[[ -1   2 -37]
 [ -7  16 -16]
 [-16  23  12]
 [-10  30  24]]
->
[[ -1   2 -37]
 [ -7  16 -16]
 [-10  30  24]
 [-16  23  12]]

[[-28 -28  -1 -25 -14 -23  24   8 -26]
 [-35 -26  17 -21 -32 -37  27  24  -5]
 [ 34  29 -15  24  24  32 -38 -26  13]
 [ -3  11  26  13 -22 -15  -6  19  41]]
->
[[ 34  29 -15  24  24  32 -38 -26  13]
 [ -3  11  26  13 -22 -15  -6  19  41]
 [-28 -28  -1 -25 -14 -23  24   8 -26]
 [-35 -26  17 -21 -32 -37  27  24  -5]]

[[ 31 -14 -30   2  -7 -11   0  13 -36   3]
 [ 34  -9 -15  -5 -15 -20   4   6 -14   5]
 [-34  16  27   1   7  15   0 -12  34   0]
 [ -1  15   9 -29 -21 -15  40 -31   6  30]
 [-35  15  29  -3   5  14   0 -14  35  -2]
 [-25  17  23  -9   2   6   3 -18  26   1]
 [  3   7   7 -31 -23 -17  42 -30   5  27]
 [ 13   4   1 -25 -26 -21  23 -12   2  18]]
->
[[ 34  -9 -15  -5 -15 -20   4   6 -14   5]
 [ 31 -14 -30   2  -7 -11   0  13 -36   3]
 [ 13   4   1 -25 -26 -21  23 -12   2  18]
 [  3   7   7 -31 -23 -17  42 -30   5  27]
 [ -1  15   9 -29 -21 -15  40 -31   6  30]
 [-25  17  23  -9   2   6   3 -18  26   1]
 [-34  16  27   1   7  15   0 -12  34   0]
 [-35  15  29  -3   5  14   0 -14  35  -2]]

[[ 20  -9   5   8  -4 -19  19  18]
 [  9  39  -6  26  -9  28   4 -36]
 [ 13 -15   6   0   1 -20  13  23]
 [ 10 -17   6  -3   2 -20  11  25]
 [-37   0  10 -26  32  32 -30   9]
 [ 23  16  -3  24 -14  -2  18 -13]
 [ 37  17  -4  34 -22 -11  30 -12]]
->
[[ 37  17  -4  34 -22 -11  30 -12]
 [ 23  16  -3  24 -14  -2  18 -13]
 [ 20  -9   5   8  -4 -19  19  18]
 [ 13 -15   6   0   1 -20  13  23]
 [ 10 -17   6  -3   2 -20  11  25]
 [  9  39  -6  26  -9  28   4 -36]
 [-37   0  10 -26  32  32 -30   9]]

[[ -1  -6   3  -3   1   6  -7  -9   0   4   0  -6  -3   0]
 [ 30   1 -19  10  21 -12 -18   9   0  17   5   3 -10 -10]
 [  7  37  26  11  -6 -11   1   5 -11 -10   2   5   8   5]]
->
[[ 30   1 -19  10  21 -12 -18   9   0  17   5   3 -10 -10]
 [  7  37  26  11  -6 -11   1   5 -11 -10   2   5   8   5]
 [ -1  -6   3  -3   1   6  -7  -9   0   4   0  -6  -3   0]]

[[-10  -4 -19  14  13  -9]
 [-17  32  -6 -10 -12   6]
 [ 22 -24  10 -11 -14 -22]]
->
[[ 22 -24  10 -11 -14 -22]
 [-10  -4 -19  14  13  -9]
 [-17  32  -6 -10 -12   6]]
---
[[  7  -4 -12  -8 -13  -7 -11   4]
 [ -3   7  -8   1 -12   8   0  14]
 [-18   4   0   2  -2  -6  -3 -15]
 [ -5 -12  17  -4 -20  -2  32 -21]
 [  0   1   0   0   0   0   0   0]
 [  3   9  -3  11  -5  -2   3 -21]
 [  4   6  -4   6  21   4   2   6]]
->
[[  7  -4 -12  -8 -13  -7 -11   4]
 [  4   6  -4   6  21   4   2   6]
 [  3   9  -3  11  -5  -2   3 -21]
 [  0   1   0   0   0   0   0   0]
 [ -3   7  -8   1 -12   8   0  14]
 [ -5 -12  17  -4 -20  -2  32 -21]
 [-18   4   0   2  -2  -6  -3 -15]]

[[ -5  -7  -4  -2 -31 -11]
 [  1  10  -1   4  25  14]]
->
[[  1  10  -1   4  25  14]
 [ -5  -7  -4  -2 -31 -11]]

[[  8  23  13   6  19   5   0  11 -32 -14  18 -27 -17  21 -22]
 [-35   0 -10  -1  26  11 -23 -20  15  25   7  -2   2  -7 -31]
 [ 22   7 -33   2   9  17  32  20   8  15 -11  20  -4  -9   2]]
->
[[ 22   7 -33   2   9  17  32  20   8  15 -11  20  -4  -9   2]
 [  8  23  13   6  19   5   0  11 -32 -14  18 -27 -17  21 -22]
 [-35   0 -10  -1  26  11 -23 -20  15  25   7  -2   2  -7 -31]]

[[ -8  -2   3  -3  -6   6  -1   6   5  -2  -4   1  24]
 [  0   1   1   0   3   1 -16  -3   6  -6   1  -8  -2]
 [ -3 -11   6   2  -1  -3   0  -6  -3   0  -3 -13  17]
 [  3   1 -12   1   2   5  -6  -2  -3   6  -1  -2  20]
 [ 29  37  17 -10 -16   0 -37  32  13 -40  -4  32  14]
 [  1  -9  -7  -4  -9   3   1  -2  -7  13   2  10  13]
 [ 19   8  12   7  -7 -15  11  -4  -9  -2   1  -4 -23]]
->
[[ 29  37  17 -10 -16   0 -37  32  13 -40  -4  32  14]
 [ 19   8  12   7  -7 -15  11  -4  -9  -2   1  -4 -23]
 [  3   1 -12   1   2   5  -6  -2  -3   6  -1  -2  20]
 [  1  -9  -7  -4  -9   3   1  -2  -7  13   2  10  13]
 [  0   1   1   0   3   1 -16  -3   6  -6   1  -8  -2]
 [ -3 -11   6   2  -1  -3   0  -6  -3   0  -3 -13  17]
 [ -8  -2   3  -3  -6   6  -1   6   5  -2  -4   1  24]]

[[ 16 -19  20]
 [-12   8   9]
 [  1   8  -3]
 [ 22  -7 -23]
 [ 33  13 -25]
 [-10 -17   5]
 [ 13   9  18]
 [-11  25  -8]
 [  7 -33  -2]
 [ 31   6  -3]]
->
[[ 33  13 -25]
 [ 31   6  -3]
 [ 22  -7 -23]
 [ 16 -19  20]
 [ 13   9  18]
 [  7 -33  -2]
 [  1   8  -3]
 [-10 -17   5]
 [-11  25  -8]
 [-12   8   9]]

[[ -6 -12 -22  26  31  28  26  42  14]
 [  8   6  38  27  32  31  28  16  30]
 [-14  -9 -10 -11  -5   8  14  13   5]
 [-41 -32  -6 -26  35 -12 -14  32 -26]
 [ 35  16  17  37 -20  37   5 -16  -6]
 [-22 -20   8 -22  25  33  -6  22  11]
 [ -7  -4  27  17 -24 -31 -11 -22  38]
 [ 20 -37  14 -35  37   4  42  17 -37]
 [-20  -1 -28 -26  19  40  -2 -33 -24]]
->
[[ 35  16  17  37 -20  37   5 -16  -6]
 [ 20 -37  14 -35  37   4  42  17 -37]
 [  8   6  38  27  32  31  28  16  30]
 [ -6 -12 -22  26  31  28  26  42  14]
 [ -7  -4  27  17 -24 -31 -11 -22  38]
 [-14  -9 -10 -11  -5   8  14  13   5]
 [-20  -1 -28 -26  19  40  -2 -33 -24]
 [-22 -20   8 -22  25  33  -6  22  11]
 [-41 -32  -6 -26  35 -12 -14  32 -26]]

[[ -5  22 -10  -1 -24 -24 -10   4  -2]
 [ -7   7   0  15   7 -27   5  -6   6]
 [  7  -5  -3   6  -6  -4   8  -5  17]
 [ -9  13   4  -6   0 -24   2  -8  17]
 [-33  -9   3  -4  14  21   3   6  12]
 [-10 -13  -1  -9  -6 -21   8  13 -32]
 [ 19  -5  -7   9   8  -6   7  -4   5]
 [  1  -2  -8  -1 -28 -11   7 -15   6]
 [-17   0   6   4   9 -39  -3   7  10]
 [  6   4   6 -14  12  11  -4 -10 -14]]
->
[[ 19  -5  -7   9   8  -6   7  -4   5]
 [  7  -5  -3   6  -6  -4   8  -5  17]
 [  6   4   6 -14  12  11  -4 -10 -14]
 [  1  -2  -8  -1 -28 -11   7 -15   6]
 [ -5  22 -10  -1 -24 -24 -10   4  -2]
 [ -7   7   0  15   7 -27   5  -6   6]
 [ -9  13   4  -6   0 -24   2  -8  17]
 [-10 -13  -1  -9  -6 -21   8  13 -32]
 [-17   0   6   4   9 -39  -3   7  10]
 [-33  -9   3  -4  14  21   3   6  12]]

[[-14  24  20 -27  13 -28 -34]
 [-18  10  15   5  -8  -2  -8]
 [ 10 -11  -9   5 -10  10  16]
 [ -7  -1  15 -12 -16 -13   0]]
->
[[ 10 -11  -9   5 -10  10  16]
 [ -7  -1  15 -12 -16 -13   0]
 [-14  24  20 -27  13 -28 -34]
 [-18  10  15   5  -8  -2  -8]]
---
[[  3 -27   0   9  -5  -1  -2 -25  -1   9 -10   7 -11   1   0]
 [-12 -15  -3   4   5  14  12  10  -6 -11  16   3   9   8  18]
 [  9 -15 -11  18  -5   8  10  -1  -4  12   8 -24  14  -5 -15]
 [ 34   9   2   8   0   8   6 -22   3  -9  -4  -1  -3   0  11]]
->
[[ 34   9   2   8   0   8   6 -22   3  -9  -4  -1  -3   0  11]
 [  3 -27   0   9  -5  -1  -2 -25  -1   9 -10   7 -11   1   0]
 [-12 -15  -3   4   5  14  12  10  -6 -11  16   3   9   8  18]
 [  9 -15 -11  18  -5   8  10  -1  -4  12   8 -24  14  -5 -15]]

[[-10   7 -31  -2]
 [ 13   6 -20   3]]
->
[[ 13   6 -20   3]
 [-10   7 -31  -2]]

[[ -6  28  20  40  12  40]
 [  0  39  32  30 -23  16]]
->
[[  0  39  32  30 -23  16]
 [ -6  28  20  40  12  40]]

[[ 12   8  -8   6 -10   0  -5  12 -11]
 [  7 -25  20   4   3 -35  -2  35  14]]
->
[[  7 -25  20   4   3 -35  -2  35  14]
 [ 12   8  -8   6 -10   0  -5  12 -11]]

[[-14 -10 -16   4 -10  -9  11   0  14  -3  12 -24  -2  18  39  -1]
 [ 29  13   5   1   9  -8   3  15   3 -16  -4  30  -4   1  16  -1]]
->
[[ 29  13   5   1   9  -8   3  15   3 -16  -4  30  -4   1  16  -1]
 [-14 -10 -16   4 -10  -9  11   0  14  -3  12 -24  -2  18  39  -1]]

[[-21 -12 -18  25  -9   6]
 [ 13  32  20  -6   9 -28]]
->
[[ 13  32  20  -6   9 -28]
 [-21 -12 -18  25  -9   6]]
